Each row comes from the steps of one path. Every step used is in the known rows, and no mark comes twice. Write the path behind each row, first mark first.
Each row is shifted at random along 8 fixed directions that mean nothing.
Known rows:
A, F, V, W, M: [  59  319 -125    2  -43 -289  -67 -255 -151  112    5  205   30   86
  -35   11 -184   43   17 -302 -103  -32  239  135   86 -277 -107  183
  171 -268   74  351 -182  261 -129  128   32  346   12 -396  490 -206
 -202 -212 -167 -219  115  -84 -194  -60  -45 -104 -222  -38    4  156
  229]
B, E, K, F, W, M, Q: [  98  576   87   78  155   20  -54 -202   25   -6 -248  536  279   60
    4 -197   60  -71   -9 -149   60 -289  418  466 -277  -41  115  -58
 -121   28  178  192 -170  570 -198  156  -18  279 -410 -124 -102  -99
 -188  -31 -492 -216   93 -199  319 -461  -62 -154 -260  157   70  135
   60]
A, F, V, B, E, K, W, M, R, X, D: [ 123  273  137   26   76  116 -150 -264  -73 -123   11  130  143  -12
 -328  -83  205   32  264  110   16  -51   31  133 -125  -71  417 -312
 -236   93 -108  173   41  365 -353  112 -131  238 -513 -269 -370 -428
  250  251 -476 -382   47  -95  -39 -180 -117   42  -43  324  336  296
  122]
W, F, V, B: [ -54 -270  157  -98 -138  -23 -246 -229   69  -49  -56 -213  -83   73
 -210  170  154   27   64  175 -207  188  227 -167  -22   65  302 -220
   53   37  -65  -53  330   80    0  -44  105  -17 -183  -54 -245  -56
   74  136 -184 -268   93  122 -314   71   24   55   -7  154  306   94
   40]
W, F, V, K, M: [  72   71  -10  -39 -112 -264 -195 -180 -145 -152 -256  -14   77  136
  -94  -72   83 -102  -72 -284 -106   27  157   10  225 -122  -99   95
   36   62   53  278   61  301   75  110   13  -28 -151 -105  -74  120
  107    6  -72   -2  156  143 -374 -139  153  152 -279  -41  129 -116
  257]
V, D, K, M: [ -38  154  -46 -312  -30   85   44  191 -115 -239    3  312  192 -296
 -184 -102  201  189  -86  -53   36   50 -224 -172   61   43 -360  114
 -289   63  149  100 -165  303 -356 -134   69   21  205 -221  175  260
   93  104  -75  -16   89   62  -71 -146   22  -43  -28  -99   23   30
  349]
E, R, K, W, F: [ 190  163 -230   -4  167 -189   93  -49  -70 -134  -80  276  -25   70
 -210  -20 -119  205   74 -184 -186 -167   87  143    6 -189    5  -20
 -148  -52  114  253 -309    5 -162  -19   -5  192 -266   -2  315   93
   81   19  -36  -27   53   -2 -146   63  108  -70 -164  214  -37  -38
  272]
Q, M, R, X, D, K: [  60  -75  -50   96  157  216   40  129   33 -306  137 -187  -36  269
 -340  111   58  126  -89  -82    1    7  -13  -92  -70   52   72 -295
  -64  254 -240   14  -51 -103 -219  127 -296   31 -216  367 -425 -101
  251  190  107   43 -172  -77  -24  204   73  214  260   72  149   12
  -22]
E, K, F, M, R, X: [ 331  256 -286  -61   -4 -281   45  -50 -205 -212  -26   93   81  225
 -196   14 -231   94  115 -347 -224   62   43  110  127 -313  -38  -31
   37 -287  -43  385 -150   85 -130  193 -160  179 -432   16   31 -181
   63  -78   10    4   41  -92 -296   93  100  268 -101  170   41  111
  234]
V, A, F, W, M: [ 145  219 -166   12   37  -97   71 -191   10 -116 -112  157 -166  207
 -116  -31  -61    1   50 -203  144 -139  321  242  -80  -12   33   43
   73    5   54  -27  128  103 -123  125  121  187    4 -143  -39 -341
  153  -35 -255 -230  -28  -23   75   93 -143  -83  -80 -134   78   43
 -119]
K, M, Q, R, X, D, B: [  85  348  115 -419  317  373  194  193   67 -144   67  286  277 -416
 -125  -27  168  166  165   25  267  -11 -146  -43 -365  -77 -194 -291
 -263  178   -9 -122 -213  228 -341  -62   38   82  -53   44 -170 -150
  -48   10   80  -96 -165 -167  179  -66  -44   60  179 -111  146    5
   61]
D, K, F, M, Q, R: [-167  372   26 -214  235  343  -84 -129  100 -320  150  375  247 -298
 -386   12   38  494 -330  271 -199  255  220  -81 -324 -211  -49 -409
  127  -60  167   61 -166  398 -421 -162  -15  400 -335    6 -197  222
 -591   -2 -240 -118  278  -16   63 -258   34 -142 -115  229  143  238
  317]
E, K, F, V, W, M, Q, R: [ 243  221  168  -20 -364   65  -48 -310   -5 -400 -163 -161 -182   60
 -304    0  380 -291  212 -263   53   31  193  119  243 -133  198   16
 -242    7   52  -26  566  417 -173  195  128 -168   37 -104 -618 -280
  216   15 -313 -338    6   41 -129  -12  -59  213 -390  257   75 -109
 -220]
Q, K, W, M: [ -21  265   12   96  271   -8   15  -83   15  -27   19  256 -115  206
  -13  -65 -123   53 -110 -145   79 -124  436  273 -393  -81   10  -23
   22   90   94   67 -190   39 -186   19   -9  256  -71  130   26  -78
  -86   92 -129  -32   26 -126    6   40   63 -125 -113   50  103  -31
  135]
K, M, W, F, V, R: [ -55  277  -10   83  -51   94  -84 -336  107   54 -225  129   45  229
    8 -131  145  -12   51 -164  -66 -143  309  342 -275   -5  434  -79
  -91 -144  159   93  166  361  -68  127   61  199 -242 -222 -566 -327
   82   84 -449 -363  179  -84   54 -165  -43  -64 -162  172  198  140
   10]
B, E, D, K, M, W: [ 233  395  329 -345  102  -56 -361  118  248 -358  -59  158   60 -221
 -286 -144   78   61 -178  -27  -78  132  267  -94   70  -43 -290 -144
   -9  392  -86  -25 -271  224 -196 -133  -70  -18  361   18 -263   64
 -368  199 -122   84  114  189    8 -211  -84 -107 -138   45  264 -165
  150]
Q, K, F, W: [  44  281  129   23  -38  -67 -110 -244   78 -115 -182  194  -20  -47
   72 -165  197  -71 -117   66 -133 -206  303  126 -130  -13  159  -89
   -2   58  168  -68  210  320  -62   89  -18  113  -99  -30 -418  -64
 -193   35 -343 -210  136   64   39 -275   -2  -59 -273   33    9 -107
   -3]
M, R, K, F: [ 202  173 -116 -103   11 -121  -29   73   67 -315  -90  145 -159  -30
 -190  -64   74   89   74  -51 -172  -43   31 -100   82  -88   74  -64
 -187   20  -35   92  -39   29 -260  -44  -98   47    1   78 -325  -69
   73  132 -144 -172   20   74  -78   88    1   96    6  251   95  -81
   -4]
K, W, M, R, X: [  45   37 -257  227 -195 -197  -86  -72 -176 -141  -74   20   78  280
  -71   -4 -156   70  113 -327 -296  -36 -177   56  198 -318   61    4
 -207 -353  -33  450 -205   12  154   58  -87  152 -376  -19   -3   24
   94 -136  110   38   62   -7 -578   15  103  152 -117  367   77  186
  282]
V, K, M, Q, R, X: [-138  -30 -122  300 -326  249  -62  -57  -51 -422 -234   86  185  189
 -201  -98  289  -67  -36  -37 -251   35 -238   -5  107   60  321 -183
 -435   87   61   57   63  313  132  154 -138  -29 -499  203 -720  168
  154  110 -166   -8   45  -24 -227 -350  150   90 -124  360   64   54
  106]
B, E, D, K, W, M: [ 201  -14  113  -54 -148 -111 -150   39   -3 -351  -47  -74 -100  101
 -315  -24  108  -37   66 -209   -2   62   52  -96  364   -3 -134    2
 -254  282 -127  161   49   36  -81  -71    9 -200  186   38 -102  134
  255  220  -49   57  -26  176 -207   67  -31   79 -101  179  210  -70
   48]
Q, K, W, F, M, R, X, D, B: [  -2  103  -64  -34 -109  -49 -114 -135  -66 -218   52   43  178   74
 -286   50   87  188   28   38 -445  -44    3  -82  -18 -159   50 -311
 -217 -191  -53  144    2  220  -38   49  -46  225 -483   22 -243  -43
   -1   -2  -36 -167   74   20 -448 -118  183  164  -73  247  266  236
  326]
X, D, E, K: [ 223  248  387 -227  323   49 -130   76  153  -77  181  -24  111 -215
 -139   48   24  -50  -76   24   30  -77  303  157 -245   -3 -120 -136
  163  365 -285   -7 -180  188 -127   25  -98   38  191  122 -190 -239
 -269  255  -69   -1   -8  -70  412 -141  -85   25   22 -162  134 -102
 -106]
B, E, R, K, M, F, W: [ 354  428 -167  -39  205 -252  -87  -39    3 -117 -140  314   20  282
 -172 -210 -251   79   47 -287 -152 -104  356  286  -54  -87   48  -94
  -30   76   72  248 -458   -9 -158  167 -149  281 -380   37   91 -173
  -52   38 -169  -60   14  -69   -2   30   21  -71  -53  141  128   54
  142]
D, B, E, R, X, M, W, F: [  52  135   74  -17  133   47 -236  -16  151  -87    6   19  198   85
 -353  -73   12  194   37  165 -226  -18   84   11  -63   83  199 -446
  -79   35 -124   16 -154  140  -59   16 -137  230 -375  111 -193 -130
  -64   55  -74  -40   37  -57   26 -173   10  -43   62  331  250  185
  133]
R, M, Q, K: [ -43 -146 -279  307 -214 -109  -12   42  -66  -54   13  144  -10  552
 -174   80 -170  -58  -90 -270 -510   10  115   53  -62 -118  218   15
 -198 -164  -69  308 -336  -69   17  240 -223  207 -473  167   50  -30
  -67  -49   30 -102 -111 -224 -293   24  243   71    3  352   62  213
  167]
X, M, R, K, F, W: [ 323  185 -222  -64  -12 -289 -156 -116  -10 -259  -43  154 -198  356
 -216  -68 -126   28   52 -322 -380 -106  270   78   13 -226  165 -114
   47 -154 -116  293 -216 -139 -188  154 -201  292 -290   52 -168 -437
  -23  -24  -21 -261  -31  -53 -200  227   53  113  -12  187  155   76
    6]
M, Q, K, W, F: [ -40  189  -36  184  129  -15  -74 -139   37 -109 -187  177   46   68
  -57   54   -8   77 -181 -134 -142 -163  336  126 -172 -132   29 -105
  -93  141  133   63 -178  174  -87   15   54   74 -362  144  -67  277
 -151  -40  -45    8   67  -21 -186 -187  170  -97 -319  189  146 -104
  169]
M, R, X, Q, K, F: [ 107   88 -231  204 -168   23  166 -108 -134 -164    8   59 -144  222
 -109   61   23    0  254 -165 -238  -89   -4  119 -140 -209  488 -111
 -433 -263 -179  344   38   74 -256  218  -40   97 -481   47 -288 -427
  225   -1  -84 -310 -114 -303 -130  115   42  276  -26  438  -14  136
 -149]
M, Q, R, K: [ -64  257  153   20  270  310  -99   -5  168 -314   65  196  173 -299
 -312   11  116  214 -216  314  -91  101   77  -46 -154 -121  -38 -338
  -15  205   50 -195 -264  225 -141  -65 -112  170 -198  210 -247  216
 -444   41  -66   19   94   28   99 -202   49 -135  -67  189   22   14
  138]
R, K, M, W, F, V: [  30   58 -102  -39 -115 -116   -4   -7   11 -128 -457  413   68   -9
  -59 -213  329   -4   23 -172 -192 -153  -40 -232  208  135   93    3
 -504   54  250  285 -133  348 -118  -18   10  117 -255 -224 -108  282
  280   27 -259 -377  -28  160 -239 -317   73   48 -129  181   91   21
  338]
Q, K, M, R: [-237  280   92   90  269  313 -198 -247    8 -102  353  -29   48   16
 -360  -73 -144  385 -280  353 -180  360  273  173 -522 -388  232 -396
  243 -246    2  -17  -42  113 -336  -21 -110  433 -387  -71 -318 -180
 -440   64 -129   -4  347 -133 -104   42  104  -80  -93  378  164  334
  254]
F, M, R, X, D, B, E, K, W: [ 289  441  123 -319   54  -38  -93    4   40 -134   63  232  267  -94
 -176 -132   79  -52  177   31 -112 -126   21  192 -144  -40  -35 -190
 -197  -18  -83   62 -175  294 -122   91  -98  152 -200  -33 -285 -422
  -85   72 -217 -181  -15 -101   85 -183  -70   53  -21   24  216  172
  117]
Q, K, M, W, F, V, D: [ 263  281  234 -170   52  -68 -133 -106  198 -177 -329   86 -244  220
  -33   33  161 -174   -9 -324   51 -152  619  112 -209   90   86   10
 -129  372   -2  -87   48  225 -267  143   65  -63  179   61 -488 -265
  154  255 -313 -325  -97   28  -70   45   -8   74 -111  -72  342 -284
 -137]
D, K, M, F, V, B: [ -62    8  -10 -198 -167 -140 -273 -186  119  -11  -73   69   40  237
 -175  -67   73  -13 -159  -44 -368   95  393   -8 -317   25  336 -137
  107  -78   -7  144  188  224 -238   90  -61  211 -209  -97 -512 -324
 -142  128 -355 -352  190  -90 -160  -88   62   -2  -52   54  293  160
  178]
W, F, V, A, K, M: [  33  159   40  -42  199   87  -33 -318   83 -128 -200   32 -150  176
 -248  -64   50   32 -124   21  163   54  448  244 -351  -97  306 -167
  145  163  -34   -6  296  263 -298  126   48  131 -132 -151 -544 -398
  127  190 -388 -291  151  -51  110   65  -64   -1 -133  -42  221    0
  -78]
V, B, E, R: [  -1   57    8    7   63   35 -117   81  -23  -31  178   11  113   69
 -133   26 -111   94  140  105  -19   54   57  159 -106  183   25 -138
  -44  108   52 -115 -168  -85   23  -42   10   79 -221  120  105   55
   -9  187  -85  194  101  -22   59   -8   15 -182   90  186  166   81
  169]
F, V, K, W, M: [ 121  302  273 -251  -39 -140 -304 -200  195 -221 -211  322  -86   70
  -49  -62  155 -209  -99 -111  -97  -79  459  145 -201   -5   91   39
   38  193   -4  115  -84  359  -41   19   -6  149  222   27 -429 -296
 -253  190 -414 -320  103   63  -56 -192  -89 -104 -198  -75  180 -146
   38]
X, M, W, F, V, A, K: [  24  227   66   33  217    2 -183 -246   -7 -132  -52  -12  -27  -39
 -373  -44   62  123 -215   34   66   45  280   69  -87 -126   49 -198
  177   65  -25   26   31  238 -314  104    9  241 -209 -284 -109 -240
    8  -63 -123 -180  169   26  -68  -21  -27   -9 -260   -2  194   92
  171]
W, F, V, K: [ 358  257  149 -189 -172 -496 -264 -185  181 -125 -248   83 -195  306
   47  103  -71 -345  -20 -327 -281 -194  627  223  -22  -93  -15  217
  167   77 -206  158  -16  279  152  214   -5  -28  305  158 -253 -456
 -257  109 -315 -242   35   -7  -84  -24    1  101 -184 -195   99 -328
 -178]
M, Q, R, X, D, K, F, W: [ 313  319  109 -270   -3  175   66  -71  184 -434 -182  273  -27 -237
 -175   30  349   26   98  -47  -39 -239   73  -29 -138  -63  168 -262
 -351  214  -82    2   55  352 -334   55  -39  -31  -40  120 -609 -288
  -25   97 -296 -444 -163  -44  127 -127 -156  119  -28   41   64 -117
 -257]
R, X, M, W, F, V, D, B, E, K: [  19   71  302  -40  152  227 -150 -114   11   22 -150  -32  364 -177
 -353 -106  479   31   30  275   99  -66  -35  -32  -32  288  298 -367
 -264  212   -7  -79  212  528 -359  139  -95   18 -413 -260 -338 -128
  411  111 -333 -324   -3  -57  119 -290  -60   81  -53  108  283  266
  146]
V, K, F, W, M, Q, R, X: [ -47  280  -63  308 -184  102 -121 -282   66 -332 -325  399  159  300
  -87  -51  205  -35  -53 -115 -334 -249  259  297 -198    1  474 -220
 -252  -19   89  155   13  527   43  227 -136  274 -544  181 -705 -110
 -109   60 -518 -303  102 -139  -66 -434   36  -45 -183  356   99  115
   15]
B, E, K, F: [ 118  138   15   34  -18  -56  -22   -7 -107  -60  -66  203    2  -36
 -117 -148   39   59  101   61 -103   -4    8   51   58   23  125  -18
 -193  -17   30  279   11  177 -258  -24  -44   46 -188 -134   41   46
  106  149 -303  -82  126  -23   71 -132    8   47 -117  297   57   69
   88]
E, D, K, F, M, W: [ 264  431  145 -255 -152 -120  -36 -189  228 -121 -165  162  -35   97
  -92 -142  176 -183  -42 -240  -90 -183  454  253 -170  -85  183   13
   20  -29  -43  -36  343  425 -281  209  -20   53  236 -206 -640 -609
 -104   54 -442 -368   37 -121  287 -161 -143   54 -220  -78   83  -58
 -221]
A, F, V, K, M, W: [-121  333   16   23  146   35 -269 -316   86  -30 -170  269  128   36
 -130 -169  113   80 -295   39 -127   12  360  106 -264  -31  335 -192
  225  184  167   50  -88  357 -290  102 -151  365 -323 -223 -441 -123
 -236   61 -427 -274  222  -10   25 -385  -18 -261 -257   93  233  104
  236]
F, V, W, M: [-157  -79  228  -76  284  256 -290 -162   88 -188    9  -59   -9  -73
 -347  147  153  250 -196  181   93  305  253 -168  -87  125  114 -354
  211  309   62  -75  -54   52 -197 -155  -36  170  -98   34 -114  227
  -52  127  -82 -116   96  188 -185   27  -64 -184   21   85  294  149
  215]
K, W, M, F: [  46  200  117  -51  210   -6 -160 -209 -119  -77   84 -252  -62 -214
 -347  -98  -68  232  -38   -9  177  285  102  -29   83 -439  -70 -138
  225  -87  -21  112  148   41 -311  -81  107   68  -66 -327  168  -34
    6 -210  151   17  163   92 -405  216  -21  117 -307  171  205  136
  120]

Which path is each row?
[ 369  448  -89  -41  614  -32    1  -31   53 -223  -46  237  116  256
 -195  163 -204  200   56 -464  212 -214  591  394 -341 -107   75 -333
   68  405 -208  265 -503   43 -372  166 -170  200 -428  341  -70 -263
   56  114  -37  -13 -181 -243  224  151 -119  -15  125   52  291   20
  -40] : B, E, D, K, F, W, M, R, X, Q
[ 372  128  -99 -164  133  191  262  131 -195 -470  -88  121   37  -85
 -342  133  141  108  277 -309  178   60 -179 -173  211  -46 -131 -222
 -333  289  -53  159 -124   38 -354   88  -68  -92 -424  176  -35   95
  468  100  135  -32 -279   -5 -119  105   67  361   68   93  132  -67
   39] : E, K, F, M, Q, R, X, D
[ 119  419  -63 -168  582   31  -24  -61 -299   62  228 -102  368 -301
 -312  -86  -71  321   56   32  394  139  -83   94 -122 -264 -125 -282
  168  169  -37  142 -192  182 -529  111 -153  174 -469 -300  169 -179
  217  -67   47   38   75 -123  -73   98  -37   68  -16  -69  311  255
  347] : A, F, V, K, M, R, X, D, B, E
[  89   87   43 -221 -417   73  -11 -186  163 -380 -254  251   68   17
 -328   24  368  -52   10 -125 -288  -20  112 -106  148  -24  155  -79
 -432   -1   11   64  245  492 -147   19  164  -57  -70 -173 -479  -51
   73   86 -353 -417  -22   44  -72 -280  -37   57 -220  167  139   66
  -36] : E, D, K, W, F, M, Q
[  84  366  226  -41  320  216 -121  117  151 -299   67  353  247  -77
 -138  105   21   86 -101 -248  -91 -197  344  171 -285   19 -214 -229
 -117  451  -56  158 -574  238  -70  -83  -45  230 -172  355 -223  230
 -339  272  -63   88  -10  -31  227 -357   54 -112  -36  131  298  -88
  184] : X, D, E, K, W, M, Q, R
[ -19  211   59  235  255   98 -266 -325   44 -110 -206   64  174  237
 -136  170 -110  176 -175 -229 -193    6  441  247 -304 -274  332 -371
  275   38  -11  317 -190  252  -86  154 -224  309 -559  170 -386  -41
 -337  -60 -129  -69  178 -120 -257 -135   70  -25 -174  260  255  104
  168] : K, F, V, W, M, Q, R, X
[ 193  272  -88  -89 -214   33  -70 -196  195 -595 -204  378 -176  137
 -351   88    2  112   54  -11 -429  101  250 -111   69 -209  196 -274
 -310   90  -86   79 -223  251  -34    4   40  193 -226  216 -415  -96
 -284  131 -321 -394  -63   32 -295 -116  -28  -21 -125  414  250   13
  -48] : A, K, W, F, M, Q, R, X
[ 194   54 -249  163  272  -88 -170 -164  -78 -417  -27 -317  -56  202
 -444  170 -203  283  -72 -172   87  162  141    2  223 -221  -58 -321
  318  182  -93  -32  -31 -170  -21   87 -107   99 -405  182 -166   50
  183  -78  199  178   24  203 -458  286  -24   60  -59   88  272   68
  124] : V, A, F, W, M, R, X
[ 264  219   -5 -373   -7   31  -23   53  -95 -363  251  -31  -19 -175
 -503   75  -65  217  188   54  -65  420  108 -164  179 -152 -263 -224
  -80   17   31   -8   20   20 -336  -99  156   -4 -183   54  131  101
  -73  -19   29  -26   11   59 -212  225   37  123  -93  318  307  136
  136] : D, B, E, K, F, M, Q, R
[ 129  570  305 -182  276 -149 -127  -65  223  310 -238  309  222 -169
  160 -354  167 -209   62   -3  238 -318  431  388 -354   81   36   45
  -50   78  175 -125  -73  598  -67  127   62  153  112 -373  -81 -416
 -186  -86 -499 -332   33 -103  327 -318 -202 -125 -191 -157  222   11
   29] : R, M, W, F, V, B, E
[ 105  237    1  -57  137  163  115  235   65 -197  -85  555  137  -29
 -174 -116  234  168  244   28  -72 -270  -30  -65 -163  408   86 -276
 -624  268   41  149 -267  219 -351  -92  -66  220 -277  193 -182   75
  347  359 -404 -248 -139  -74  173 -233   -1   13  242  275  302  100
  194] : Q, R, X, D, B, E, K, W, M, F
[  66   30 -119  188 -146  102   82 -164  -88 -231  -95   28   82   23
 -252   89  153  135   63 -143 -284 -204 -145   44   18 -298  222 -175
 -419 -142 -107  334   32  263 -152   90  -20  -12 -435  -19 -203  -36
  140  -66  -57 -203  -18 -121 -284  -91  107  207 -202  328   40  107
   31] : M, Q, R, X, D, K, W, F
[  22  373 -273   42   45  123  135 -153  -68 -300  -29  415  111  -36
 -158  -64   78  143   63  -62 -116  -70  -13  -23  -37 -117  168 -224
 -327   27   98  147 -319  244 -206  105  -13  326 -580   -9 -135  -77
  -33  -40 -117 -256 -116 -101  -47 -253  -15  -41 -121  215   62  152
  164] : A, F, M, R, X, Q, K, W
[ 191  329  374 -136  312  211 -201  -93  215    2 -100    1  203  -20
 -255 -102  146   -7  -23   91  175    7  258  205 -205   80  275 -248
  102  330  -85  -78  -35  339 -307  191 -218   73 -107 -139 -506 -376
   20  253 -412 -190   36  -37  351  -96 -176   34   84   14  281   63
 -134] : B, E, R, M, F, V, D
[  58  267 -194 -103  345   95   40    6   51 -322 -196  529  244  -31
 -232   -7   62  375  -82    6 -122  -49   94  -46 -122  117    0 -332
 -184  139  234  109 -436  251 -190 -122  -70  330 -570  178  -89  371
   51  154 -230  -75   34   92  -76 -264   52 -110   -1  186  206  101
  464] : E, K, W, F, M, R, X
[ 119  339   12 -168  264  187   34 -163  -73 -191   34  146  -54 -247
 -352  -95  155  178   60  -71   89  171  188   25 -143 -184  141 -211
 -124   65   93  137 -166  170 -509   65   83  227 -237 -248   62 -248
    5 -116  -38 -338  -13  -91  -67  150  -51   31 -174   97  113  128
  104] : X, Q, R, K, M, F, V, W
[ 142  -61  -90  177 -407 -281 -360 -406   84 -387 -209 -195 -192  488
 -331  -30  103 -218   13 -212 -507   -9  197   69  382 -218  404  -49
   41  108 -152  155  195  132  266  216 -179    5 -136   57 -716 -253
    8  193 -271 -271  130  202 -443  -16   58   48 -295  357  281  -28
  -25] : A, K, W, F, V, R, M
[ 384  448   50 -356 -236  -17  131  -38  176 -406 -140  396   49  -20
 -195   29  100  -42  129 -254 -238  -46  185   56  -66 -237   29  -61
 -294 -117 -146  185   32  506 -243  166  -25   59  109   13 -498 -481
 -220   93 -364 -357  -70 -185  129 -129 -104  234  -49   40   -8  -72
 -160] : E, D, K, F, M, Q, R, X
[  45   87  276  -17  -88  178 -419 -383  146 -348   21 -242  -15   88
 -425  201  149  -39   18   58 -237  255  246   45  -55 -279  451 -396
   72  -29 -334  114   23  253   14  140  -90  152 -230   49 -598 -503
 -295  -30  -57 -335   36  -34 -301   -6 -130   83  -95  304  209  228
 -135] : F, V, W, M, R, X, Q
[ 328  439  171 -305  486 -124   32  134  -43  116   14  278  260 -283
  -44  -99  -53   75  135    4  152 -236  131  230 -335  -72 -134 -143
   47  184 -157  193 -234  254 -420   62 -174  110  -63  -24  155 -319
  -55   87 -131  -23   -2 -230  318 -104  -43   70   30 -150  114  -37
   96] : R, X, D, B, E, K, F
[ 297  425   25 -393 -142 -305 -184  200  380 -154 -224  517  216   54
   19 -248  129 -191   91 -113 -318 -334  220   19   84  371 -152  -27
 -222  212  130 -139 -327  298  177   56  -80  174  155  182 -325 -104
 -296  112 -392 -213  -97  123  270 -411 -115 -183  100  -45  179 -128
   56] : D, B, E, R, M, F, W
[ 400  350   67 -281  149  -23  126  228 -164 -290  100   -2  179 -288
 -185 -119   81  -43  296 -332  245  -37 -239  139  153  -86 -325   75
 -290  214 -178  210 -215  252 -100   74  -21 -121  181  -38  -16 -205
  275  210   99   93  -76  -57  121   -7  -86  250  -14 -160   38  -98
   73] : V, R, X, D, E, K, M
